Below are the code and all the weights of a small trained network. Each question names an input and a class and asks about switching units off, where a switched-off unit gives its printed mean instead of its output.

import numpy as np


def w(rows, s, z=0):
    codes = np.array(rows[::2]) - 128.0
    scale = np.full(codes.shape[1], s)
    scale[-1] = z or s
    return codes * scale


def f(y):
    return np.maximum(y, 0)


def log_softmax(a):
    a = a - a.max(-1, keepdims=True)
    return a - np.log(np.exp(a).sum(-1, keepdims=True))


def net(x, mask):
    res = np.array(x, float).reshape(1, 8) / 4 @ E
    y = f(res @ A[0][:, :-1].T + A[0][:, -1])
    res = res + np.where(mask, y, B[0][:, -1]) @ B[0][:, :-1]
    return log_softmax(res[-1] @ U[:, :-1].T + U[:, -1])


A, B = {}, {}
E = w([
[221,61,247],'x0',
[126,127,129],'x1',
[79,2,102],'x2',
[126,127,127],'x3',
[126,127,127],'x4',
[128,131,129],'x5',
[48,152,192],'x6',
[131,129,128],'x7',
],0.0083)
A[0] = w([
[146,166,75,178],'N1',
[241,210,150,180],'N2',
[176,61,200,186],'N3',
[121,223,73,253],'N4',
[182,105,181,154],'N5',
[103,50,93,174],'N6',
[113,178,100,145],'N7',
[41,122,86,177],'N8',
[12,198,254,192],'N9',
[133,70,92,150],'N10',
[168,77,206,166],'N11',
[138,166,106,83],'N12',
[178,101,214,158],'N13',
[183,196,133,192],'N14',
],0.011,0.0061)
B[0] = w([
[160,140,22,190],'N1',
[168,234,66,253],'N2',
[251,82,255,246],'N3',
[40,180,17,255],'N4',
[253,191,189,209],'N5',
[152,51,162,207],'N6',
[71,158,59,178],'N7',
[45,4,151,217],'N8',
[81,208,161,252],'N9',
[172,53,132,180],'N10',
[196,102,189,231],'N11',
[168,181,89,146],'N12',
[196,209,235,231],'N13',
[118,220,63,216],'N14',
],0.0074,0.009)
U = w([
[121,123,52,141],'0',
[203,144,116,101],'1',
[152,2,37,191],'2',
[191,42,160,3],'3',
[67,150,107,102],'4',
[117,176,201,111],'5',
[34,51,151,245],'6',
[147,70,201,112],'7',
],0.011,0.0054)

Each question gives the input, the list of numbers given to net, and the class t.
The units are the neurons (one row each of A and B). Each row of codes is followed by its name. A weight is (code - 128) times the scale printed after its matrix; where a second scale follows, it is the last column's (A, B and U).
mask holds one flag per neuron, in row order. A switched-off neuron (its flag False) gives its mean, the last column of its row in B, instead of its output. The means were averaged over made-up inputs and are rounded, as every weight is.
A unit's drop is (log p(t) with every unit on - log p(t) with that unit switched off) / (log p(t) with every unit on - log p(t) with every unit switched off).
The circuit of an input: a set's keep is (log p(t) with only the set's units on - log p(t) with every unit switched off) / (log p(t) with every unit on - log p(t) with every unit switched off). Starting from the 12 units with the biggest drops (on a tie, the unit counted first), units are removed one at a time, each time the one whose removal leaves the highest keep (on an exact tie, the one counted first), for as long as the keep stays at least 0.8.
units of the circuit, in order: the units of the circuit, biggest drop first
unit that matters most: the unit with the biggest drop
k most important neurons: the k neurons with the biggest drops, biggest first
drop of u: that unit's drop, to one decimal
input [-2,-2,4,-5,-8,-6,-1,1], class 2: units of the circuit, in order => N9, N13
input [-2,-8,6,0,-8,-3,-2,-8], class 2: units of the circuit, in order => N9, N13
input [2,-6,2,3,-5,-2,3,6], class 7: units of the circuit, in order => N2, N4
input [-1,4,-1,7,-7,-8,-1,-5], class 0: units of the circuit, in order => N3, N13
input [1,-4,2,-6,-4,4,1,-6], class 7: units of the circuit, in order => N4, N2
input [-5,3,2,-1,-6,2,7,-5], class 6: units of the circuit, in order => N8
input [2,2,1,4,7,2,-6,-5], class 3: units of the circuit, in order => N4, N9, N14
input [-7,6,-3,5,-6,0,7,4], class 4: 2 most important neurons => N9, N4
input [-3,-6,4,-4,-3,7,-1,8], class 2: 2 most important neurons => N9, N13
input [-1,-7,0,-8,5,0,-7,-2], class 0: 2 most important neurons => N3, N8
input [0,0,4,1,-8,3,5,-6], class 6: 2 most important neurons => N5, N13
input [-5,4,4,7,4,2,-1,5], class 2: 2 most important neurons => N9, N13
input [0,-7,0,-3,-8,0,-8,-7], class 0: 3 most important neurons => N3, N13, N11
input [-7,2,2,5,4,0,1,-1], class 6: unit that matters most => N8
input [-4,5,4,0,2,5,2,0], class 6: 2 most important neurons => N8, N2
input [-6,-7,-1,1,3,1,-8,6], class 0: 2 most important neurons => N4, N3
input [-8,4,-4,3,-2,-6,4,4], class 4: drop of N1 => -0.1
input [4,7,1,-2,-5,3,-6,7], class 3: drop of N3 => 0.4
input [-1,3,-1,5,-7,-5,-6,-8], class 0: drop of N8 => 0.1
input [-2,4,3,-5,5,5,0,1], class 2: unit that matters most => N9
